Below are the code and all the weights of a small trained network. Each question names an input and a target symbol and asks about switching units off, where a switched-off unit gives its printed mean instead of its output.

import numpy as np


def w(rows, s, z=0):
    codes = np.array(rows[::2]) - 128.0
    scale = np.full(codes.shape[1], s)
    scale[-1] = z or s
    return codes * scale


def f(y):
    return y / 2 * (1 + np.tanh(0.7978845608 * (y + 0.044715 * y**3)))


def softmax(a):
    e = np.exp(a - a.max(-1, keepdims=True))
    return e / e.sum(-1, keepdims=True)


def log_softmax(a):
    a = a - a.max(-1, keepdims=True)
    return a - np.log(np.exp(a).sum(-1, keepdims=True))


def net(x, mask):
    ids = ['αβγεθμξπτ'.index(c) for c in x.split()]
    T = len(ids)
    res = E[ids] + P[:T]
    r = res
    for j in range(3):
        rows = slice(4 * j, 4 * j + 4)
        q, k, v = (r @ M[0][rows].T for M in (Q, K, V))
        z = softmax(np.where(np.tri(T) > 0, q @ k.T / 4**0.5, -1e9)) @ v
        o = O[0][rows]
        res = res + np.where(mask[j], z, o[:, -1]) @ o[:, :-1]
    y = f(res @ A[0][:, :-1].T + A[0][:, -1])
    res = res + np.where(mask[3:7], y, B[0][:, -1]) @ B[0][:, :-1]
    return log_softmax(res[-1] @ U[:, :-1].T + U[:, -1])


Q, K, V, O, A, B = {}, {}, {}, {}, {}, {}
E = w([
[138,39,87],'α',
[63,6,213],'β',
[93,83,144],'γ',
[91,95,141],'ε',
[125,43,88],'θ',
[118,80,117],'μ',
[157,133,169],'ξ',
[59,90,149],'π',
[24,99,173],'τ',
],0.017)
P = w([
[9,200,58],'0',
[55,127,133],'1',
[72,113,122],'2',
[80,97,119],'3',
[94,82,112],'4',
[104,69,108],'5',
[113,58,105],'6',
[119,50,103],'7',
[128,44,97],'8',
[133,34,95],'9',
[136,32,95],'10',
],0.014)
Q[0] = w([
[98,173,65],'h1',
[120,44,179],'h1',
[101,91,131],'h1',
[114,156,158],'h1',
[120,106,251],'h2',
[184,167,41],'h2',
[84,137,212],'h2',
[112,204,97],'h2',
[57,82,8],'h3',
[235,145,178],'h3',
[160,152,129],'h3',
[40,70,140],'h3',
],0.013)
K[0] = w([
[195,156,230],'h1',
[61,96,116],'h1',
[127,162,77],'h1',
[107,85,169],'h1',
[108,174,111],'h2',
[148,27,247],'h2',
[155,120,57],'h2',
[124,63,188],'h2',
[102,21,137],'h3',
[192,216,136],'h3',
[186,167,116],'h3',
[77,110,156],'h3',
],0.015)
V[0] = w([
[120,50,182],'h1',
[58,108,142],'h1',
[126,230,40],'h1',
[200,225,155],'h1',
[98,200,2],'h2',
[149,40,82],'h2',
[203,86,129],'h2',
[110,187,31],'h2',
[19,65,26],'h3',
[188,187,163],'h3',
[54,136,16],'h3',
[156,186,131],'h3',
],0.0098)
O[0] = w([
[82,75,117,144],'h1',
[152,94,126,202],'h1',
[195,151,151,124],'h1',
[114,125,221,25],'h1',
[147,51,182,206],'h2',
[63,139,137,109],'h2',
[126,191,113,44],'h2',
[176,110,145,183],'h2',
[111,215,193,250],'h3',
[132,86,61,41],'h3',
[9,209,167,170],'h3',
[94,77,75,64],'h3',
],0.011,0.017)
A[0] = w([
[111,254,99,112],'n1',
[51,151,189,3],'n2',
[139,116,113,76],'n3',
[138,184,198,32],'n4',
],0.0091,0.0044)
B[0] = w([
[109,43,63,154],'n1',
[211,134,25,244],'n2',
[174,1,92,116],'n3',
[146,181,120,236],'n4',
],0.0087,0.011)
U = w([
[90,247,152,186],'α',
[25,101,62,147],'β',
[49,128,164,221],'γ',
[195,109,83,16],'ε',
[176,124,88,7],'θ',
[190,115,89,2],'μ',
[68,44,111,231],'ξ',
[234,95,71,25],'π',
[254,40,16,176],'τ',
],0.0082,0.0062)

Each question gives the input, a string of symbols that net reads in full, and the target symbol t.
The units are the heads (4 rows each of Q, K, V and O) and the neurons (one row each of A and B). Each row of codes is followed by its name. A weight is (code - 128) times the scale printed after its matrix; where a second scale follows, it is the last column's (O, A, B and U).
mask holds one flag per unit, heads first, then neurons. A switched-off unit (its flag False) gives its mean, the last column of its rows in O or B, instead of its output. The means were averaged over made-up inputs and are rounded, as every weight is.
A unit's drop is (log p(t) with every unit on - log p(t) with that unit switched off) / (log p(t) with every unit on - log p(t) with every unit switched off).
The circuit of an input: a set's keep is (log p(t) with only the set's units on - log p(t) with every unit switched off) / (log p(t) with every unit on - log p(t) with every unit switched off). Starting from all 7 units, units are removed one at a time, each time the one whose removal leaves the highest keep (on an exact tie, the one counted first), for as long as the keep stays at least 0.8.
circuit, biggest first: the units of the circuit, biggest drop first
k most important neurons: the k neurons with the biggest drops, biggest first
which heads matter: for each layer, one digit per head in row order, 1 if its drop is at least 0.15 and else 0, layers parted by /
drop when u is switched off: that unit's drop, to one decimal
input ε π ξ τ μ γ α ξ ξ, target ξ: circuit, biggest first => [h3; n2; n4]
input τ τ γ θ τ ξ α, target α: circuit, biggest first => [h3; h2]
input ξ γ θ γ π ε ξ ξ, target ξ: which heads matter => 101
input β α ξ θ ξ μ τ, target β: circuit, biggest first => [n1; h2; h1]
input α ξ ξ τ θ ξ γ π, target α: which heads matter => 001
input ξ μ θ ξ π α ξ ξ θ ε, target α: circuit, biggest first => [h3]
input μ α ξ ξ ξ ξ ξ γ ε α τ, target α: which heads matter => 101
input β ξ θ γ π π ε ξ β τ, target β: circuit, biggest first => [h1; h2]
input β τ ε γ ξ, target β: circuit, biggest first => [h2; h1; n1]
input τ ξ τ α θ, target α: which heads matter => 001
input β ε μ, target β: circuit, biggest first => [n1; h2; h1]
input α μ ξ γ τ τ γ, target α: circuit, biggest first => [h3; n1]
input β β α α ξ β π μ μ, target β: circuit, biggest first => [h2; h1]
input τ ξ ξ β π ε γ β π β, target τ: circuit, biggest first => [h3]
input β γ τ γ γ, target β: circuit, biggest first => [h2; n1; h1]
input α β γ ξ γ ε ε γ μ, target α: 2 most important neurons => [n2; n1]
input α ξ γ β, target α: which heads matter => 100
input γ θ β τ α ξ ε τ ξ, target γ: 3 most important neurons => [n2; n1; n4]
input ξ α π μ ξ γ ξ μ γ ξ α, target γ: 2 most important neurons => [n2; n4]
input ξ α τ ξ ξ ξ ξ γ α μ, target α: most important neuron => [n1]
input θ ξ τ π α α γ, target α: 2 most important neurons => [n1; n4]
input τ ξ ξ ξ ξ τ μ ξ ξ ε ξ, target τ: drop when h2 is switched off => 0.0
